Here is a tiny trained network, its code and every weight. The questions are about switching its units off for an input and a target symbol, where a switched-off unit gives its printed mean instead of its output.

import numpy as np


def w(rows, s, z=0):
    codes = np.array(rows[::2]) - 128.0
    scale = np.full(codes.shape[1], s)
    scale[-1] = z or s
    return codes * scale


def norm(h):
    return h / np.sqrt((h * h).mean(-1, keepdims=True) + 1e-5)


def softmax(a):
    e = np.exp(a - a.max(-1, keepdims=True))
    return e / e.sum(-1, keepdims=True)


def log_softmax(a):
    a = a - a.max(-1, keepdims=True)
    return a - np.log(np.exp(a).sum(-1, keepdims=True))


def net(x, mask):
    ids = ['ΓΔΠαβζλξφ'.index(c) for c in x.split()]
    T = len(ids)
    res = E[ids] + P[:T]
    u = 0
    for l in range(2):
        r = norm(res)
        for j in range(3):
            rows = slice(2 * j, 2 * j + 2)
            q, k, v = (r @ M[l][rows].T for M in (Q, K, V))
            z = softmax(np.where(np.tri(T) > 0, q @ k.T / 2**0.5, -1e9)) @ v
            o = O[l][rows]
            res = res + np.where(mask[u + j], z, o[:, -1]) @ o[:, :-1]
        u += 3
    return log_softmax(norm(res)[-1] @ U[:, :-1].T + U[:, -1])


Q, K, V, O = {}, {}, {}, {}
E = w([
[186,150,72,185,104,109,122,100],'Γ',
[223,121,114,152,159,69,142,94],'Δ',
[181,144,77,211,83,161,106,108],'Π',
[163,135,57,158,144,178,78,120],'α',
[222,126,158,108,133,123,209,97],'β',
[143,146,104,7,106,210,149,111],'ζ',
[219,124,155,140,195,78,204,105],'λ',
[171,180,106,199,46,194,231,156],'ξ',
[226,108,137,142,87,41,107,44],'φ',
],0.012)
P = w([
[141,140,57,105,81,136,171,113],'0',
[223,197,121,127,136,132,125,184],'1',
[141,109,49,55,22,131,133,195],'2',
[136,202,127,115,130,114,130,89],'3',
[124,84,105,192,155,202,207,35],'4',
[177,192,161,145,154,144,87,199],'5',
[141,88,81,86,78,148,101,208],'6',
[80,196,156,121,146,122,104,90],'7',
[80,85,153,216,204,246,156,10],'8',
[119,178,174,156,163,146,63,201],'9',
[137,98,38,142,104,93,65,217],'10',
],0.014)
Q[0] = w([
[195,246,162,127,128,133,72,156],'0.h1',
[72,102,150,97,86,78,128,213],'0.h1',
[195,117,142,213,130,128,104,100],'0.h2',
[149,177,89,144,124,80,103,140],'0.h2',
[122,156,163,153,139,119,111,96],'0.h3',
[142,188,123,92,137,109,147,84],'0.h3',
],0.013)
K[0] = w([
[41,54,142,208,153,62,2,52],'0.h1',
[103,158,37,74,124,123,235,41],'0.h1',
[134,205,227,186,139,144,120,162],'0.h2',
[97,175,116,169,198,99,111,95],'0.h2',
[58,111,194,178,155,107,66,141],'0.h3',
[117,179,236,88,96,67,108,204],'0.h3',
],0.0086)
V[0] = w([
[151,205,175,13,103,240,254,122],'0.h1',
[172,46,177,38,70,175,11,59],'0.h1',
[206,155,213,132,91,196,86,164],'0.h2',
[112,191,120,117,138,55,128,145],'0.h2',
[147,122,88,244,208,51,67,127],'0.h3',
[58,99,103,165,178,36,67,164],'0.h3',
],0.0066)
O[0] = w([
[88,186,61,217,118,99,11,185,121],'0.h1',
[240,160,84,158,124,176,110,125,100],'0.h1',
[84,87,85,150,127,117,132,153,222],'0.h2',
[57,101,83,110,76,167,123,102,171],'0.h2',
[125,153,102,167,158,119,94,170,173],'0.h3',
[161,157,147,134,63,161,67,86,1],'0.h3',
],0.011,0.0062)
Q[1] = w([
[117,164,158,53,80,77,43,215],'1.h1',
[131,251,198,175,186,119,131,68],'1.h1',
[1,45,135,104,124,158,122,130],'1.h2',
[175,6,109,113,60,140,81,190],'1.h2',
[152,199,165,138,50,151,112,83],'1.h3',
[161,66,103,82,46,106,85,196],'1.h3',
],0.01)
K[1] = w([
[94,120,55,102,98,127,153,41],'1.h1',
[146,61,81,130,81,128,140,214],'1.h1',
[100,179,110,141,115,141,194,169],'1.h2',
[86,193,145,122,106,150,174,54],'1.h2',
[137,64,16,74,97,92,140,172],'1.h3',
[89,180,80,140,151,118,156,5],'1.h3',
],0.013)
V[1] = w([
[132,138,59,47,10,69,57,31],'1.h1',
[100,165,70,81,227,193,96,179],'1.h1',
[158,182,134,201,78,150,128,171],'1.h2',
[186,12,157,159,114,1,100,22],'1.h2',
[114,208,111,49,194,80,172,81],'1.h3',
[60,211,103,91,12,225,177,147],'1.h3',
],0.0098)
O[1] = w([
[107,103,145,223,118,173,106,56,82],'1.h1',
[163,207,76,29,200,203,110,61,253],'1.h1',
[141,103,168,47,100,88,127,112,184],'1.h2',
[164,170,17,32,169,114,182,85,114],'1.h2',
[85,187,200,32,149,147,145,38,246],'1.h3',
[134,36,54,3,217,124,115,136,120],'1.h3',
],0.011,0.004)
U = w([
[31,80,154,133,124,65,87,155,86],'Γ',
[163,101,149,178,73,140,140,93,253],'Δ',
[79,151,77,135,119,65,95,190,73],'Π',
[159,145,108,161,150,159,21,132,137],'α',
[86,170,182,73,113,86,151,161,74],'β',
[61,56,172,72,158,187,166,90,140],'ζ',
[120,178,190,116,92,141,142,98,123],'λ',
[136,57,126,73,134,115,167,204,115],'ξ',
[251,152,92,73,128,181,121,97,111],'φ',
],0.014,0.0065)

Each question gives the input, a string of symbols that net reads in full, and the target symbol t.
The units are the heads (2 rows each of Q, K, V and O). Each row of codes is followed by its name. A weight is (code - 128) times the scale printed after its matrix; where a second scale follows, it is the last column's (O and U).
mask holds one flag per head, layer by layer. A switched-off head (its flag False) gives its mean, the last column of its rows in O, instead of its output. The means were averaged over made-up inputs and are rounded, as every weight is.
A unit's drop is (log p(t) with every unit on - log p(t) with that unit switched off) / (log p(t) with every unit on - log p(t) with every unit switched off).
The circuit of an input: a set's keep is (log p(t) with only the set's units on - log p(t) with every unit switched off) / (log p(t) with every unit on - log p(t) with every unit switched off). Starting from all 6 units, units are removed one at a time, each time the one whose removal leaves the highest keep (on an exact tie, the one counted first), for as long as the keep stays at least 0.8.
circuit, biggest first: the units of the circuit, biggest drop first
unit that matters most: the unit with the biggest drop
heads that matter: for each layer, one digit per head in row order, 1 if its drop is at least 0.15 and else 0, layers parted by /
input α Γ α Π, target α: circuit, biggest first	(1.h2 1.h1 1.h3 0.h2)
input ζ ξ Π β Γ, target Γ: unit that matters most	0.h1
input ζ Δ ξ, target α: circuit, biggest first	(0.h1 1.h1)
input Γ Γ Γ φ Π Γ ξ, target Δ: heads that matter	000 / 100
input Γ α Π ζ φ Γ Π, target α: circuit, biggest first	(1.h2 1.h1)
input λ Γ Π Γ, target Π: heads that matter	101 / 011
input ζ λ Γ, target α: circuit, biggest first	(0.h1 1.h1)
input Γ Γ φ Γ α Δ, target α: heads that matter	011 / 100
input Γ Γ Π, target ζ: circuit, biggest first	(1.h3 0.h2 1.h1)
input φ ξ Π Γ α, target Γ: heads that matter	100 / 010
input Γ λ Δ φ Γ α ξ, target Δ: heads that matter	000 / 100
input Γ φ φ Γ α Γ φ φ φ Γ α, target Δ: circuit, biggest first	(1.h1 1.h3)
input φ β ξ φ Π α Γ β α φ β, target Π: circuit, biggest first	(1.h1 0.h1 1.h2)
input Π Π Π Π Π Π Γ Π, target Π: circuit, biggest first	(1.h3)
input α β Δ Γ Γ Γ φ Γ Γ Γ α, target ζ: circuit, biggest first	(0.h1 1.h3)
input φ α ζ β β ξ Δ φ Π, target Γ: circuit, biggest first	(0.h1 1.h2)
input ζ β α, target α: heads that matter	100 / 110
input β Γ Γ, target Π: heads that matter	101 / 000
input Γ Γ Γ α α ζ, target ζ: heads that matter	011 / 111
input β λ α Γ Γ Γ Γ Γ β Γ, target β: heads that matter	100 / 101
